Each row is followed by its class number.
[ -4   5 -19  12 -34  -5  24   5   2 -15  -4  -4  -9 -28  -7  10   9  43
 -15   2  11 -17 -19 -16 -11  26   1  44  20  -5  22 -42 -17   8  -2] : 7
[  5  15 -35  21 -39  -1  16  -4 -12 -16   8 -20   1 -11   6  46 -22  21
  21   8 -11 -47  21 -26  12 -27  17 -12   6  -4  11  -5  30 -10   8] : 5
[ 18   9 -37  62   2 -31  31  -9   1  13   7  -1 -28  -9  -8   6  10  43
  -9 -11 -48 -14 -20 -25  -1 -19  -6  -2 -11 -32  37 -13  58  37 -25] : 0
[ 29 -25  21   0  -3  15 -58  33  25  49 -24   9 -19  28 -20 -16  58 -14
  12  33   7   3  -2 -30 -70 -13   0 -36   5 -23  20 -14  64  -3 -14] : 1
[ 19 -30  -9  36 -16 -15 -81 -12  23  48  42  10 -16  42  32  69   7  -3
  17  57 -23 -10 -34 -59  12 -34  40 -27 -12  -9  73   6  86 -15 -61] : 0
[ -9  10 -44  42  16 -18  28  -3   2 -27 -14 -23 -14  -3 -22  38  17  22
  -3   9 -31  24   9 -31  18 -14   4   3   0 -15  44 -30  33  22 -30] : 4
[ 36  -1 -20  22 -66   7  12 -12  32 -10  -9  -5  28  10 -14 101  21  23
 -24  22  24 -35  18 -28 -14  -8 -14 -15  30 -10  43 -16  58  -1 -17] : 6
[ 16 -68 -15   3  36  12   3 -16  17   7  14 -33 -27 -33  -3   2   1  35
  34  -8 -12 -47   9 -48  15  14  39  11  18  15   6   1  -1 -24 -18] : 3
[ 24 -23  17 -13   6  27 -50  -3  33  21  15  15 -13  44  35  35  21  13
  13  30 -25   2  16 -28 -32 -27   2  -3  10 -12  53  23   1  10 -24] : 3
[  8  10   8  55 -15  -4 -42  21  -9   4 -18  14 -34  38  12   6  20 -24
  21  52 -24   8  22 -67 -21 -55  22  -6 -19 -33  26  20  65  13  -4] : 0
[-15   8   0 -25  28  29 -51   9   7  -9  -7  45  10  52  13  39  45 -33
  10  25 -20  28  40 -25 -43 -29  23 -47  -8  -3  94  65 -22  28 -75] : 1
[ -1  -6  12 -12 -46   5  18 -22  -1 -22 -32 -10  42  -7  -6  53  -7  27
 -27  24  37 -32   2 -30  33  20  14  23  25  18 -12   0  -3 -25  -3] : 6
[ 54 -42  -7  46 -20  44  17  -8  26  15  -3 -38 -25  -6   7  65  18  79
  27 -14 -13 -80  63 -97   9 -59  -9  27  48   0  14 -14  31  26 -10] : 2
[  0  -6 -58  64 -42  -6  22 -19  -1 -77  26  -3 -24 -79  26  81 -69  32
 -11  42  33   3  33 -62  36 -18  24 103  34 -30 -16  -3   2   8  68] : 2
[-15   6 -46  12  55 -33  68  -4  46  -4  15 -26 -11 -11 -30 -16  51  73
  16 -23 -52   0   3   3  43  11 -20   5  -2   3  -4 -50   1  15 -48] : 6
[ 23 -23  -8  19 -20   8   5  -7  -7   0 -11   6 -11 -22  22  29 -15  12
   8  11   0 -53  -4 -36 -15 -15  22  18  19   1   5  16  -7  -7   2] : 7
[-24   1  -5 -53  38  11 -16 -11 -20   5 -18  11 -19  57  28 -27  27  31
  17  28 -18 -20   6 -45  -5 -34  55  10  14   1  53  56 -34  34 -43] : 7
[ -9  -4 -55   3  35 -34  51  16  15   3  14  15  14 -23 -11  -7  30  30
  10  -9 -65  -9   8   8  14  14 -22   6   1 -14  -2 -13  -5  20 -23] : 2
[  8 -45  12  -3   1  12 -77 -27  55  38  17  -4 -26  37  23  33   5 -21
  12  25  18 -23 -11   5   4 -23  21 -34  -9   6  45  40 -20  39 -54] : 5
[-26 -10  21 -31  -3   0 -33  20 -30 -23 -23  41  32  27  -6  37   6 -62
 -17  36  27   5  27  -7 -30 -23  24  19 -10  -4  77  14   0  12  -9] : 7
[ -2 -56 -11 -19 -15   1 -24 -19  -9  15  23  27  15 -16  64  51  11  28
  -1  72   3 -49  20 -45  14   4  46  58  42  32  53  38 -37 -45 -24] : 4
[-24  53  30 113 -80  18   0  29 -10 -28   3  -9  37  28 -47  70  43 -31
  30 -16 -12  25  49 -26 -28  -6 -66 -45 -33 -36  32 -51  58   9  11] : 6
[ 35  -9  -5  17 -18   9   2   3  10 -19 -22 -35  -3 -21  11  41   4   4
  58 -20  -4 -29  20 -50 -16 -22  17 -19 -13 -23 -14 -12 -23  -2 -11] : 7
[ 35 -49 -10  36 -21 -12   8 -11   5  18 -17 -27   2 -34 -33  33  -1  12
  -4  10  15 -63  25 -19  13   9  26 -21  15   1  -5 -18  68 -31   2] : 3
[ 11 -20  17   0   5   9 -37  -6  42  29   2  -8  -7  62  20  31  55  44
  22  40   5 -22  41 -58  -5 -31  11   4  12  -1  47  -3   8  -5 -37] : 6
[  3 -50  -9  -7   7  -9   7 -16 -22  -4  -8  11  24 -42 -22   8 -24 -27
   3 -13  25 -55  24  -4  -6   4  24  18   5   2  -5  31 -63   9   8] : 2
[-46 -17 -39 -32  26 -47  45 -10 -56  -5   4  44  33 -54 -98 -43   9 -66
 -59   4 -14   9  -2  96 -13  23  -2 -25 -11  -7  35  11   3  47  -6] : 4
[ -7  13  -8  -6  -5 -14 -38  11  36  27  17  37 -17  43  23  12  39  12
  16  76 -26 -13  32  -8 -14 -50   5 -19  10  -8  35  33  24  29 -39] : 5
[ -6   3 -17   6   0 -23 -44   7   4  55  25  34 -10  51   9 -12  41   6
  34  41 -32 -28 -14   8 -38 -23  13 -45  -6 -20  50  21  25  13 -45] : 7
[-10  22 -45  69 -18 -43  22   0  21 -25  16   4  -6 -17 -22  16 -21   1
 -44  10  13  25 -49  16  37  31 -15  13  -7 -16   3 -22  85  27  -2] : 0
[-10  10 -41  -2  22  -9  33   8  13  -3   1  11  -5  -2   5   1  38  37
 -16  11 -26  -4  22 -11  15  12   3  11  18  -1  32  -6   5  26 -29] : 5
[ -6  13 -40  40   5 -28  47  15   5  -1   2  10   7 -12 -26   9  54  -1
   9  -2 -42  -3  19 -15  -8  -4 -22  -4   7 -29  10  -8  26  43 -22] : 2
[ 10  -2 -34   2  -9  10  30  -6   7   9  19  26  -5 -33  13  31  28  40
  15   4 -39 -35  -9   0 -21 -15  -4  -7  28   9  34  18   3  11 -47] : 1
[ 21 -13  -1  20   1  40  25   7   3 -15 -12   2  27 -23   7   1  -9  28
   2 -53  13 -19  12 -53 -44  56 -18   7  20  -7  -3   9 -28   6  30] : 1
[  5   9  24 -29  10  50  37  16 -54 -79 -68 -49  18 -18 -42  12 -29   1
 -29 -63  26  45  22 -12   2  26  -3  19 -13 -10   4 -38   2 -13  41] : 3
[ -10  -30    4   67   29  -61  -44  -13   12   58   14  -44  -32   60
   -1  -39   42    9   45   25   38   -1  -11 -104   -5   54   62  -44
   -3  -25   16   -4   62  -26   -9] : 2
[-51  13 -11  26 -48 -20  20  15  36 -20  16   9 -11 -10 -20  34  22  -9
  -4  46  -9  -3 -16  32  26  -3 -27   9   8  16  33 -14  46  49 -32] : 5
[ 44 -48 -17  31 -10  -1   1 -15  -1  12  -5   4  -1 -28  32  46  10   6
  20  30  10 -48  30 -51 -25  -8  24  11  30  -3  16  26  -2 -23   0] : 4
[-44  -8  -1 -29 -39  -4   2 -18  -6 -14  45  -1  32 -10  35  19 -36 -30
   9  28  32 -24 -22  48  71  35  17  -2   7  44 -24  33   7  -7  18] : 5
[ 31  32 -41  94 -31 -14  -8  -8   0  28 -21 -54 -20  14 -87  -7  -8  14
 -68 -43  28 -24 -45   7   7  -4 -11 -34  -3 -37 -19 -74 100  14  15] : 7
[ 22 -18 -21   4  -4  12   0 -16  -3   2  12 -21   4 -17  -8  39   1  42
  26  -9 -25 -17  10 -18  -4 -17  -6 -36   3 -11  19  10   7   0 -31] : 4
[ -3 -78  23   8  27   1 -54 -34 -30  28  26 -15   6 -18  12 -15 -31 -20
  24 -26  84 -27 -16   6   8  46  39  13 -10   2  -2  40 -54 -26  15] : 2
[  3  29 -11  -1 -44  -5 -41  21  22  20  26  56  -9  39  18   8  19 -17
  37  61 -41  -2 -12  21 -32 -49 -15  -5  -5 -14  28   7   4  43 -25] : 0
[-32 -52  -9 -33  19 -18  41 -26  34  -8  33  -9 -23 -39 -15  -4 -19  12
 -46  26 -25 -15 -30   9  60  32  22  32  30  52   6  -3  17   6 -11] : 3
[-14  10  13   9 -27 -12 -44   8  33  35  39  26 -11  43  -7   5  31  24
   0  59 -29  -1   7  23 -13 -17 -17 -21   5  -3  36  -2  39   3 -27] : 3
[ -1 -20 -30   0  57  25  59  -2 -15 -53 -35  -9  19 -32 -21  30   6   9
 -20 -61 -12  17  40 -24  30  18  -4  22   3  -7  22   9 -37  50 -22] : 2
[ 24  39 -92  30 -27 -25  84  41 -24 -12 -11  39  15 -45 -49   4  48  46
 -41 -12 -80 -24   2 -19 -47  22 -29   6  16 -43  48 -48  65  19 -16] : 0
[  0 -19  -5  66 -32  28   4   0 -13 -42 -34 -42  17 -41 -23  46 -63 -12
 -20 -51  33  -4  -4 -27  12  34  -3   6 -20 -15  -4 -29  29  -6  54] : 1
[-22   0 -16 -48 -21 -25  61  -7   5 -41  10  33  73 -18   7  32 -14   6
  16  33   8 -35  39   2  24  29   1  16  22  22 -22  17 -19  -8  23] : 6
[ 43 -55   5  21  53  29  10 -21  10  20  -1 -58 -51 -46  -2 -34  15  85
  26 -64 -17 -21  17 -35  -5  19   9  11  -3 -17 -12 -20 -47 -10  -8] : 3
[ 21  -8 -31  -4 -31 -15 -23  -3  29  11  28   9  -5  20  -9  46   5 -10
  -5  40 -16  -6   8  11 -30  -8   8 -44   5 -22  56  -6  61   1  -5] : 3
[ -6   9  -2  25  -9  24  18  -9  -9 -42 -30 -14 -22  -3  38  34 -51  22
 -26   4  31  -7  -5 -18  44  -3  16  67  19  26   4  -7 -18   4  28] : 5
[  2  -2 -15  48 -21  -8  -7 -26  24 -25   8 -22  14   7  21  73 -32 -14
  29   9  28 -10  13 -20  62 -12  14 -11   3   3 -27  25   9  21  -9] : 2
[  4   1  -2  23  20   1  28  -5  -3 -21 -31  -4  25  -7 -25  27  -9   0
   7 -22 -20  -1   8 -21   4 -10 -16  12   0   5   2 -22 -36  23 -17] : 4
[ 20  -3 -16  38  29  14  21  -1  41 -10 -18  -7 -28   1 -34  37  31  40
   1 -10 -60   3  35 -33  -5 -33 -16 -15   6 -15  41 -19  16  49 -55] : 3
[-39  -2 -29   9  14 -31  20 -14  43 -20  31 -11   0   1  11  33   0  14
  -1  38 -34  18  -6  14  80   0  -2  14   5  36   9 -13   1  18 -38] : 4
[ 19 -16 -29  11  -7  -7   7 -30   4 -19  -5 -32  20 -24   4  47 -28  20
 -20  -8   0  -7  -3 -27  29  26  17 -18   3  -1  -6  11 -17 -18 -12] : 4
[  40    5  -11   53   -2   41   -9   18   23   21  -24  -39  -15   29
   42   37   58   64  -39   -8  -46   19   19 -111   14   19    5   -8
   17  -15   17  -29   74  -33  -11] : 1
[ 46 -28 -18  44  39   8  -9 -10  -5  15 -15 -36 -18  10  11   0  -2  24
  40 -44   9 -33  27 -65 -23 -24  15   6  -2 -41  -8   8 -14   8  18] : 2
[ -9 -15  -7  38  11  14  15  16 -73   6 -11   3 -21 -35 -17 -82 -29  18
  -8 -24  30 -25  11 -33 -49  26  21  72  11 -23  -6 -39   2 -23 114] : 1
[ 24 -11   9 -78 -11  25  53   0 -38 -54 -77  11  62 -43  -2  45  -1  40
 -41 -19   9   3  47 -24 -18  41   7  36   4  -8  16 -10 -89 -29   9] : 6
[-28   7 -18 103   9 -34   6   0 -21  11   3   6   6  18 -21 -37   0 -50
  63  -2  28 -74  15 -47 -35 -29  26   9   3 -13  -6  20  38  12  37] : 1
[ 62 -37  10 -47   4  20 -22 -22 -14  11 -22  26  18 -16  22   4 -29   8
 -29  -8  37 -39   7 -26 -25   3  34  28  14   1   3  31 -68   0   1] : 0
